Each name stands for a flat space through zero: a line, a plane or more. A row that begins with a name and a colon came from that space; any other row is followed by the name of the space it lies nearest, among the names in its block.
j588-j723: [-34  13 -52 -15   6  -1  18 -10   9  10 -13 -18 -10 -47 -33  18  -1 -10
  27  33  -2  42  -9 -20   2  -8  -1 -24]
j851-j493: [-22  34 -18   9   7  11 -36 -14 -17   5  -6   7 -19  38 -19  22 -23 -30
   8  -8  46  11  25  28 -47  11 -12  23]
j851-j493: [ 23  -7  27 -24  31 -10 -15 -13  35   7 -16  35 -18  -9 -26 -12   5  37
  31 -21 -24   7 -32  -7   8   4  15  -5]
j588-j723: [ -6  13 -15 -12  -8 -22   0 -36 -15  41 -13  18 -22 -11   8 -12 -35  -3
 -34   3  29 -14  10  -7 -30  32   4  39]
j163-j811: [ -2 -18  34 -12   4   5   1  25   9   0  16 -23  -3 -20   6  18  17  26
  19  30 -58 -19  10 -18  34 -15   2 -28]
j293-j909: [ -9  26 -38 -11  -3 -11 -18 -39 -11  15  -9  11 -16   4  -2 -29 -61  -2
 -22  -6  51   0  -7   3 -44  24  20  45]
j163-j811: [  5 -12  22 -16  -1  -4 -22   8  16   5  21  -5 -18 -25  -9  10  11  31
  29  33 -50 -23   3 -17  26  -2  15 -15]
j293-j909: [  6   4   3  -7 -19   3   7  27 -33   0  -7 -12   9  16  35 -26 -19  -3
 -22   7  33 -24   7  14 -18  -4   9  20]
j163-j811: [ 16   3  -7 -32   3   3   9  64 -26 -18 -42 -27  11   3   5 -17  14  14
  15   7   2  12   2   4   9 -13  15   9]
j717-j181: [ 23 -32  16  38 -53   2  38   2  -7 -27  40   7  32  20  37 -44 -16 -16
 -46   2  25 -41   9  23  -7 -10  26  11]
j529-j906: [  9  -1   1  18 -11   5  -9  40 -23  -8  -2 -11  11  16   3  27  47 -19
   8   3  -1  -9  29  13   9   7 -18   4]
j717-j181: [ 30 -26  -6  11  -7 -10  29  32 -15   8  -6 -12  35 -24  34  -6  35  12
 -21   2   5 -33   2 -15  10  34  -6  24]
j851-j493: [  7 -12 -18  13  -8  -8  -6 -50  22   4  23  15   9  -9   8  -8 -15  -3
 -28   1  22 -22  -1  -5 -18  37  -4  37]
j163-j811: [ -6  11   3   7  -1  13 -16  32  -6 -15   5  -2 -13  12 -30  14  10  -5
  48   8  -6  14   5  17   0 -25  16 -28]
j717-j181: [  9  11  -4  -1  27   0   1  31  -3   2 -22  11  -7  -8 -28  -7   5  22
  48 -24  -2  24 -33  -3  -1  -9  25 -26]
j588-j723: [ -3 -11 -57  -1 -24 -21  28 -28  10  -4  19 -24  18 -60  11 -30 -19  13
 -33  23 -18   3 -26 -45  31  12  23   5]
j529-j906: [ 14 -34   5  25 -14   8  47  13  26 -42   6  -1  33   2 -17   2  39 -20
   0  -3 -19  24   7  12  27 -24   0 -23]
j529-j906: [ 15  -3 -26   5 -13 -10  17  -5 -11  -4  -3  -3  27  -7  35 -39 -10   3
 -38 -19  26  -8 -28 -10   2  12   3  19]
j588-j723: [-19   5 -19  -1  13  25  12  18   9 -19  -9 -12  15   0 -14  14  18 -20
  38   9  25  34 -18  14  -9 -28 -20 -33]
j717-j181: [ -7   0 -11 -39  -8   2   6 -18  11   0 -12  -2  -5  -8   7 -27 -31   1
  -8  29  29   2  -7   7 -22  -8   6  19]
j529-j906: [-25   9   2   7 -15   3  12   1 -24  22   2  -6 -10   5   9  20  -9 -26
 -13  21  18  -9  31  10 -21  -2 -14  -2]
j717-j181: [ 14 -13   9 -12   0  -2  17  24  -5  -7 -10 -17  19  -8  26 -15  14  15
 -13   1 -14  -8  -8 -11  21  -4  -3   0]
j588-j723: [  3 -15  23  29  16   9  12 -10  21  -6  28   8  17  -2  11   0   4  14
   4 -27 -18  -5 -31 -10  14  -9  -5 -35]
j163-j811: [ -1 -10  29  -3  -4  11  21   0   5  -9   5   0  14  15  30 -18  -4  -3
 -18  -8   2  -2 -15   8   7 -31 -12 -21]
j293-j909: [-13  19  -6  -9  -6   5 -10   8 -16   9 -20  11 -19  19 -17  13   3 -28
  17  11  36  13  19  28 -30  -7  -9   5]
j851-j493: [  6 -21  15 -12   6  -7   1  21  27  10  11   0 -10 -54 -21  26  60  26
  53  32 -66   0 -18 -29  52 -11  -3 -52]
j588-j723: [ -6 -20  49   8 -29  18  12  -7 -10   7  26   1  13  36  55   3  -6 -29
 -43  24  34 -52  38  33 -29  -7 -34  16]
j293-j909: [  8 -13  -8  45 -21 -13  46  -5 -10   4  18  12  11 -11  -4 -17 -18  -5
 -24 -18   2  -6   1  -5  -2   7  35  -6]
j163-j811: [ -1  -4  17  18   9   5 -26 -46  22   0  29  14   3  21  14   8 -13  -1
 -22 -21   1 -19  -1   1  -8  17 -21  14]
j293-j909: [ 18 -20  40 -32   7  -7  -5   6  35 -16   5   3  -9 -20  -7 -20  15  44
  22   5 -73   5 -30 -21  57 -33  21 -37]
j851-j493: [ -6  -1 -24  23  -9   4  13 -34  15  -1  16  22  11  -2  -2 -12 -11 -23
  -5  -9  46   7 -25  12 -27   2  -5  -3]
j529-j906: [-23  15 -30   6 -13 -11 -13 -31  -7  33  25   0 -17 -34   8   6 -17  -3
  -5  22   6 -14 -12 -23  -4  15  -3  -7]
j717-j181: [  2   3 -28 -12  32  -1   5  19  10  -8 -23 -18  10 -30 -21   7  18  23
  31  -9 -23  32 -27 -26  22   4   4 -14]
j293-j909: [  4  18   4 -31  24  -4 -19   2   6  -5 -42  15 -26  19 -40  -3 -10   8
  22 -17  -3  35   5  12  -9  -5  14  13]
j851-j493: [ -3  -3  22 -19  15  13   4  15 -10  16 -15  -5  -3  12  13   2 -24  10
   4  17  30 -25  21  16 -43  11   0  26]
j717-j181: [ -9 -14  49 -40  17  31  -8  19  38 -17 -11   6  -3  12  -7  25  54 -10
  54  29 -10  20 -10  28  12 -54 -47 -49]
j717-j181: [ 31 -16 -32  18  -2 -20  16  -8  -3  -4   0  -5  29 -17  14 -26 -11  20
 -39 -21   7 -21  -3 -23   0  51  22  52]
j163-j811: [-11  25 -42 -51  -2 -19 -12   6 -12  30 -31  -7 -22 -52   1 -11  14  12
  20  29   0  21 -39 -29  20  -6  -6 -15]
j588-j723: [  9  12  33  42  31   3 -12  -6 -13  22  -8  40 -10  49 -14  24  -7  -9
   2 -61  27  -8  17  26 -43  28  -8  14]
j588-j723: [-18  10  18  18  -6   4 -16 -35  10   5  31  18 -15  14   3   5 -13 -12
  -4 -12  -8   1 -12   4   4 -20 -11 -31]
j529-j906: [ -9  15   3  30  -8   0 -25 -34 -15   5  18   9  -6  41   9  14 -24 -26
 -39 -24  19 -14  32  14 -23  22 -15  31]
j293-j909: [ 10  -4  -1  -4   7   9  31  65 -34 -10 -32 -32  30   6  26  -5  21   4
  -2  -7  10   3   3   2   5  -7  -5   0]
j293-j909: [-18  20  -2 -25   3  16 -42  14 -26  14   7 -27 -13  11  27   5 -35  10
   8  37  32 -39  18   8 -39  12  -4  30]
j851-j493: [  0 -16  27   1   1   1  17 -20   6  18  12   7   7  -1  31  -5 -16   6
 -29   2   8 -31   3  -2 -14  11 -12  10]
j529-j906: [ -9  16  44 -10   8   0 -17  22 -22  27 -14  13 -35  21  -7  25   8  -1
  20  -1 -16  -4  22  13  -3 -16  -7 -21]
j529-j906: [ -4 -22 -27  23 -11  11  64  43 -16   2  -6 -24  34 -29   3  14  23 -19
  10  33  33  -5  18   5 -21   9   0  -4]
j588-j723: [ -4  -7  41   2  28  22 -30  19  11   3   6  -2  -7  21 -12  55  36   0
  40  11 -17 -15  31  16  -8   6 -33  -8]
j851-j493: [ 12 -20  -1  -2   7   6  -3   0  19 -17  10 -16  20  -8   7   4  11  14
  -2  11 -11 -15   6  -8   7  17  -6  19]
j717-j181: [-17  -1 -27   7 -21  -6   9 -42  13  -1  13   3  -1 -11  -7   3  -8 -27
 -25  15   7  12  10  -2   0   2  -9   5]
j529-j906: [ -6   4  21   3 -14  -7  -8 -22   6   6  14  18 -15   7   3   0   5 -10
 -12  -8 -22   4  -6   0  22 -20  -9 -25]
j588-j723: [  0  -7   8 -23  21  -9  -1   2  12  22 -11  -4 -14 -33 -11  15   8  28
  19  19 -33  -5   1 -24  12  14   2  -2]
j851-j493: [ 10 -10  -5 -20   1   4  17  32 -10   0 -19 -16  10 -10   7 -11  -4  13
   8  24  18 -15  11   4 -18  10  14  24]
j851-j493: [-11  -5  39   1  16  10 -20  -2  17   2  21  -4 -12   3  -3  31  15  12
  19   4 -50  -5   5  -9  25 -15 -17 -34]
j163-j811: [-12   7 -20 -33  11  -8 -21 -10   0  23  -8 -21 -11 -32   9  15  -1  17
  -1  32 -11 -11   5 -27   4  25 -15  21]
j529-j906: [ -1  12  56 -19  11   3 -19   8  -9   2 -21  16 -28  48  -6   7  -6  -1
   0 -21 -19   9  23  23   1 -26  -5  -6]
j293-j909: [ -6  10   4 -21   5  -2 -18  -7   8   2  -2   4 -24  -4 -19  -6 -19  14
  19   9 -14   8  -6  -2   0 -11  19  -6]
j717-j181: [ -1 -21  -3  11 -35  -4  34 -14   7 -19  18 -13  25  -8  26 -11  15 -22
 -45  10 -17   2   4  -7  35 -18 -14 -12]
j588-j723: [-21  18 -12 -16   7  -1  -4  -7   2  11 -13   4 -24 -11 -26   9  -5  -6
  23   9  -4  30  -8  -2   0 -18   1 -23]
j851-j493: [ 22  -1  17 -35  22  -8  -6  -2  19   4 -24  30 -23  -4 -28 -39 -36  42
  31 -10   4   3 -27   5 -20  -1  49  12]
j717-j181: [ 14  -5  23 -10  12   1  -4  34 -15  12 -13  -5   5   2  20   4  19  17
   8  -1  -2 -22   2  -1   1   9  -8   6]
j293-j909: [ 13   3  19 -24  22   0 -18  22  -8  12 -22   3 -18   8 -13   0 -19  29
  23   6   5 -19  19   8 -28  20  23  31]
j588-j723: [-12 -15  24 -36  16  28   0  28  15   2 -10 -19   8  -6  14  27  33  -1
  37  49  11 -10   8  14 -12 -16 -41 -13]
j529-j906: [ -3   9 -39   5  -5  -1   4  45 -44  27 -10 -27  11 -28  20  15  17  -1
  13  30  36 -27  10  -9 -21  33  -6  18]
j529-j906: [ -9  -3  18  -2   5  -4  -5 -20  27   4  14  17 -24 -14 -30  11   4   8
  25   5 -41  16 -10  -8  22 -21   8 -38]
j717-j181: [  4  20  36 -42  30  11 -51  31 -30  28 -21  -9 -26  28  23  -1 -41  39
  19  14  29 -51  22  14 -53  25   8  48]
j163-j811: [  2   6   7  32   1  -2 -21 -55  13  14  27  44 -13  26  -7  -6 -38 -10
 -13 -29  38 -20  -2  19 -45  25   7  23]
j163-j811: [-25  25  -8  -2  11  17 -23  16 -15   5  -2 -10 -17  13 -16  22 -12 -10
  36  13  21   9   9  15 -27 -11  -3 -12]
j163-j811: [-14   9  15 -21  -8  14   8   7  -2  -5  -4   3  -1  12  22 -25  -8 -10
   6   4  21  14 -33  16  -1 -51 -10 -38]
j163-j811: [  4  15 -25   8  26  -5 -34   8 -15  11 -12 -14  -6   1 -19  33   2  11
  10  -7   0  -8  29 -11 -16  53  -1  44]
j293-j909: [ -6   4  20 -62  61  25 -36  64  14  -9 -44 -42  -3 -13 -14  50  62  35
  78  27 -48  25  -5 -13  32 -18 -41 -28]
j851-j493: [-18  -2 -33  31 -28  12  27 -12  -5 -12  28  -9  23  -4  14  -9 -14 -33
 -16  13  41   0  -6  10 -18 -11  -3 -10]
j293-j909: [-11 -20  16   2 -17   5  12   8  22  -8  41 -15   4 -41  11   5  32  12
  23  33 -59  -3 -30 -26  58 -43  -5 -72]
[  1  -9   5  27 -24 -20  11 -52   7  10  31  13   8  -5  31 -11  -4 -11
 -63 -23 -21 -12  -9 -21  29   7 -15  -3] : j851-j493
[ 10  14 -39   9 -10 -17 -21 -32   3  -9  -2  17  -5   5 -19 -16 -10 -11
 -17 -23  15  17  -7  -1  -3  21  12  30] : j851-j493
[ 12 -11  13  57 -45 -17   6 -40 -11   1  42  26   6  29  19  -7 -10 -32
 -67 -26   4 -32  31  11   0  20   3  23] : j717-j181
[  2   6 -22 -18 -10 -17 -12   2   4  12  -3   7 -21 -37 -23  -3  16  11
  27  23 -19   8 -16 -17  20   1  17 -13] : j163-j811
[ -1   4 -18 -32  -9 -11  33  29 -23  16 -37 -11  -2 -27   7 -22  -3   4
   0  22  15  11  -8  -7  -2 -10  14   0] : j163-j811
[ 16 -29  12  15 -24  10  39  42 -14 -31   3 -27  36  15  22  -7  16 -10
 -23  12   0 -17  33  15   7  -7   6  13] : j588-j723
[ 12 -22  39 -11   9  24  14  44   8 -22  -5 -12  24  15  19   0  29   7
  21   8  -2  -9  -4  18   6 -28 -15 -20] : j588-j723
[ 21 -12   2   8   7   3  13  56 -26  10  -7 -17  21 -14  21   2  23  21
  16   7  10 -34   1  -6  -6  23   6   9] : j717-j181
[ -7  11 -19   5   0  -3 -31 -20   2   5  16  -3  -8  -5  -3  11  -7   1
   1   6   0  -9   2  -9  -3  19  -4  13] : j529-j906
[ -7   8  -1 -15  -7   4  -2  -2  -6   4  -9   3  -5   8   8  -8  -7 -12
  -3   9  25   2   0  13 -15 -10  -8   4] : j588-j723
[-10   3   4  21 -12  -2   3 -19   8 -11  15  12 -10  11 -22   7  -2 -19
  -4 -11 -19  21   7   6  13 -20   5 -23] : j293-j909
[  1 -14 -32  28 -14   1  23  -3  27 -22  21   5  26 -33 -13   4  54 -19
  22  -3 -12  32 -45 -12  41 -23 -15 -55] : j851-j493
[-24  -2  36  15 -11  21  24   3 -16  13   2   7  -4  37  11  26  -5 -42
 -11  13  35 -10  43  39 -39 -19 -28  -8] : j588-j723
[-34  42 -54 -34  33  10 -21  21 -26  33 -42 -18 -26 -21 -30  25 -22   0
  55  32  55  22   2   2 -57  20  -2  15] : j293-j909
[ 26 -13  10  -7  12  -9  -3  46  19 -26 -13   1  -5 -22 -47  10  59  28
  57  -6 -74  32 -16 -16  63 -22  25 -43] : j529-j906
[ -5  18 -36   6  -4 -14   1 -30 -13  26  -6  20 -17  -7 -14 -19 -52  -3
 -11  -3  51  -6   1   4 -52  33  30  39] : j293-j909
[ 12  15  -1  -7  -2 -26 -12 -31  -8  25  -8  30 -20   0   7 -35 -34  16
 -28 -30   8  -7 -23 -11  -6  17  21  20] : j588-j723
[-20   5  -9  24 -15   4  12  10 -19  14  27 -11  -8 -15  -3   8 -23  -3
  12  24   5 -17  10  -3 -15  -2  23 -18] : j293-j909
[ -9   5  -3  -3  12   3 -25 -27  20   0   4   7  -8   4 -13  22  11  -9
   7  -2  -5  11   3   0   1   7 -25   3] : j293-j909
[  7   5  28  11  15   7 -16 -13   3   8   5  28  -1  30  16  -7  -7   1
  -2 -35  25 -13 -20  16 -21   2 -14  -1] : j588-j723
[-10  18   8 -37  42  15   2  73 -10  -8 -62 -19 -18   1 -52  37  41   7
  77   6 -28  59   9   9  13 -36  -2 -40] : j293-j909
[ 10  -5   2  12  -6   6  -9  11 -16 -12  20 -21  14  16  22 -15 -35  16
 -19   3  11 -38  19   2 -19  20  24  36] : j717-j181
[ 21 -29   0   2 -43   2  30  19 -26  -1  20 -19  33  -2  61 -42 -29   4
 -48  40  52 -73  24  12 -36  26  20  57] : j717-j181
[ 12 -25  35  25 -13  -9  -8 -51  45 -21  44  24   1   8  -6   0  12   1
 -25 -22 -59  -3  -4  -9  46 -10  -3 -20] : j293-j909
[-21   3 -31  28   9  13  21  -7   9  -9   9  -9  16 -11 -17  18   4 -20
  15  -5  14  28 -12  -2  -7  -7 -10 -26] : j588-j723
[  2  -5 -47  25 -29  -7  30 -11  -9 -19  13 -15  28 -12  12 -26 -17 -17
 -39  -3  21   5  -5  -8   2   9  16  16] : j588-j723
[ -5  -9  59  -4  26  10  14  22  -2  18 -12  -1   4  10  27  32  41   3
   1 -16 -33  -2   0  -4  25 -20 -48 -40] : j851-j493
[  2  -8 -17  -6   6  23  34  55 -13 -19 -26 -26  34   0   8  -1  22 -11
  23  15  42  11  -2  19 -20 -12  -9  -2] : j851-j493
[ -5  -3 -11  -3  37  14   4  33   2  -7 -18 -35  24 -16   2  34  39  11
  23  -3 -21  17  -5 -20  20   8 -31 -13] : j293-j909
